[[127 127 133 130 137 137 123]
 [118 145 141 112 114 121 126]
 [131 121 145 151 120 129 129]
 [126 127 129 124 130 128 127]
 [125 130 126 129 129 125 126]
 [119 121 125 133 138 121 121]
 [130 124 110 138 140 132 132]]
:
[[127 127 133 130 137 137 123]
 [131 121 145 151 120 129 129]
 [125 130 126 129 129 125 126]
 [130 124 110 138 140 132 132]]

[[156 152 155 100 156 151 156 101 155]
 [104 102 101 151 102 106 102 153 105]
 [100 105 100 153 102 104 101 152 104]
 [156 155 153 100 153 153 153 103 152]
 [151 155 150 106 153 150 151 105 150]]
:
[[156 152 155 100 156 151 156 101 155]
 [100 105 100 153 102 104 101 152 104]
 [151 155 150 106 153 150 151 105 150]]

[[115 133]
 [145 140]
 [132 141]
 [137 144]
 [123 117]
 [104 140]
 [132 122]
 [128 141]
 [118 151]
 [137 130]
 [126 138]
 [113 134]]
:
[[115 133]
 [132 141]
 [123 117]
 [132 122]
 [118 151]
 [126 138]]

[[135 124 118 127 140 121 147 156]
 [114 135 155 135 119 130 110 121]
 [119 135 144 118 119 141 130 131]
 [118 104 129 131 133 109 127 135]
 [136 125 114 126 131 129 127 122]
 [125 118 127 150 102 112 129 112]
 [132 138 114 141 145 120 139 140]
 [153 134 108 125 145 133 139 133]
 [122 140 140 139 106 136 123 115]
 [132 147 139 125 147 134 121 132]
 [130 142 144 125 129 138 121 117]]
:
[[135 124 118 127 140 121 147 156]
 [119 135 144 118 119 141 130 131]
 [136 125 114 126 131 129 127 122]
 [132 138 114 141 145 120 139 140]
 [122 140 140 139 106 136 123 115]
 [130 142 144 125 129 138 121 117]]

[[138 129 123 129 116 119 136 117]
 [126 126 122 122 112 123 124 123]
 [131 146 130 123 143 125 115 144]
 [117 140 134 127 158 139 109 156]
 [127 121 125 127 125 128 126 124]
 [126 111 124 126 115 126 131 113]
 [140 137 135 148 154 137 147 136]
 [123 124 125 129 127 131 124 129]]
:
[[138 129 123 129 116 119 136 117]
 [131 146 130 123 143 125 115 144]
 [127 121 125 127 125 128 126 124]
 [140 137 135 148 154 137 147 136]]

[[140 144 117 115 136 119 120 142 138 142 134]
 [112 136 126 116 118 144 141 117 141 130 116]
 [128 121 134 129 116 112 106 114 125 114 124]
 [115 112 125 139 158 130 143 135 113 123 137]
 [138 132 141 138 119 131 135 132 123 133 126]]
:
[[140 144 117 115 136 119 120 142 138 142 134]
 [128 121 134 129 116 112 106 114 125 114 124]
 [138 132 141 138 119 131 135 132 123 133 126]]

[[126 132 148 129 119 137]
 [125 132 128 138 125 128]
 [145 110 110 109 141 123]
 [125 130 151 128 119 138]
 [123 132 154 130 120 136]
 [125 133 146 130 126 134]
 [126 133 152 131 122 137]]
:
[[126 132 148 129 119 137]
 [145 110 110 109 141 123]
 [123 132 154 130 120 136]
 [126 133 152 131 122 137]]
---
[[133 133 128 129 137 134 140 131 132 122 125 126 113 130]
 [123 121 131 125 133 134 128 125 130 112 128 123 132 122]
 [126 131 126 130 137 128 141 118 132 137 130 118 132 132]
 [133 131 131 129 132 128 122 121 123 145 129 116 125 104]
 [138 125 129 127 134 118 136 108 129 125 128 140 133 138]
 [141 130 132 126 133 128 114 133 127 132 130 123 145 131]]
:
[[113 130 133 133 128 129 137 134 140 131 132 122 125 126]
 [132 122 123 121 131 125 133 134 128 125 130 112 128 123]
 [132 132 126 131 126 130 137 128 141 118 132 137 130 118]
 [125 104 133 131 131 129 132 128 122 121 123 145 129 116]
 [133 138 138 125 129 127 134 118 136 108 129 125 128 140]
 [145 131 141 130 132 126 133 128 114 133 127 132 130 123]]

[[ 99 119 152 118 132 119]
 [127 127 129 123 118 125]]
:
[[132 119  99 119 152 118]
 [118 125 127 127 129 123]]

[[120 128 128 123 120 136 135 121 138 121 133]
 [137 117 126 134 135 114 128 131 122 119 131]
 [123 126 139 132 149 110 136 134 133 131 140]
 [138 129 120 135 138 127 112 119 138 131 117]
 [122 130 141 124 150 117 120 122 139 119 119]
 [135 121 125 132 132 117 119 123 135 131 119]
 [141 125 143 126 122 131 133 131 123 116 119]
 [140 130 132 121 121 119 137 130 136 128 142]]
:
[[121 133 120 128 128 123 120 136 135 121 138]
 [119 131 137 117 126 134 135 114 128 131 122]
 [131 140 123 126 139 132 149 110 136 134 133]
 [131 117 138 129 120 135 138 127 112 119 138]
 [119 119 122 130 141 124 150 117 120 122 139]
 [131 119 135 121 125 132 132 117 119 123 135]
 [116 119 141 125 143 126 122 131 133 131 123]
 [128 142 140 130 132 121 121 119 137 130 136]]

[[120 122 130 141 132 113 133 121]
 [112 109 145 127 105 115 133 143]
 [119 124 131 121 124 128 126 135]
 [117 132 133 121 133 136 127 135]]
:
[[133 121 120 122 130 141 132 113]
 [133 143 112 109 145 127 105 115]
 [126 135 119 124 131 121 124 128]
 [127 135 117 132 133 121 133 136]]

[[127 126 127 126 129 125 128 129 129 129 122 106 126 126]
 [129 128 128 128 127 128 129 128 127 128 129 128 128 126]
 [128 128 129 128 124 126 129 128 127 127 146 133 127 115]]
:
[[126 126 127 126 127 126 129 125 128 129 129 129 122 106]
 [128 126 129 128 128 128 127 128 129 128 127 128 129 128]
 [127 115 128 128 129 128 124 126 129 128 127 127 146 133]]

[[145 125 129]
 [114 124 137]
 [111 130 111]
 [114 125 119]
 [119 143 109]
 [104 127 113]
 [113 123 117]
 [128 101 110]
 [125 131 132]
 [113 103 133]
 [147 139 151]
 [113 130 116]]
:
[[125 129 145]
 [124 137 114]
 [130 111 111]
 [125 119 114]
 [143 109 119]
 [127 113 104]
 [123 117 113]
 [101 110 128]
 [131 132 125]
 [103 133 113]
 [139 151 147]
 [130 116 113]]
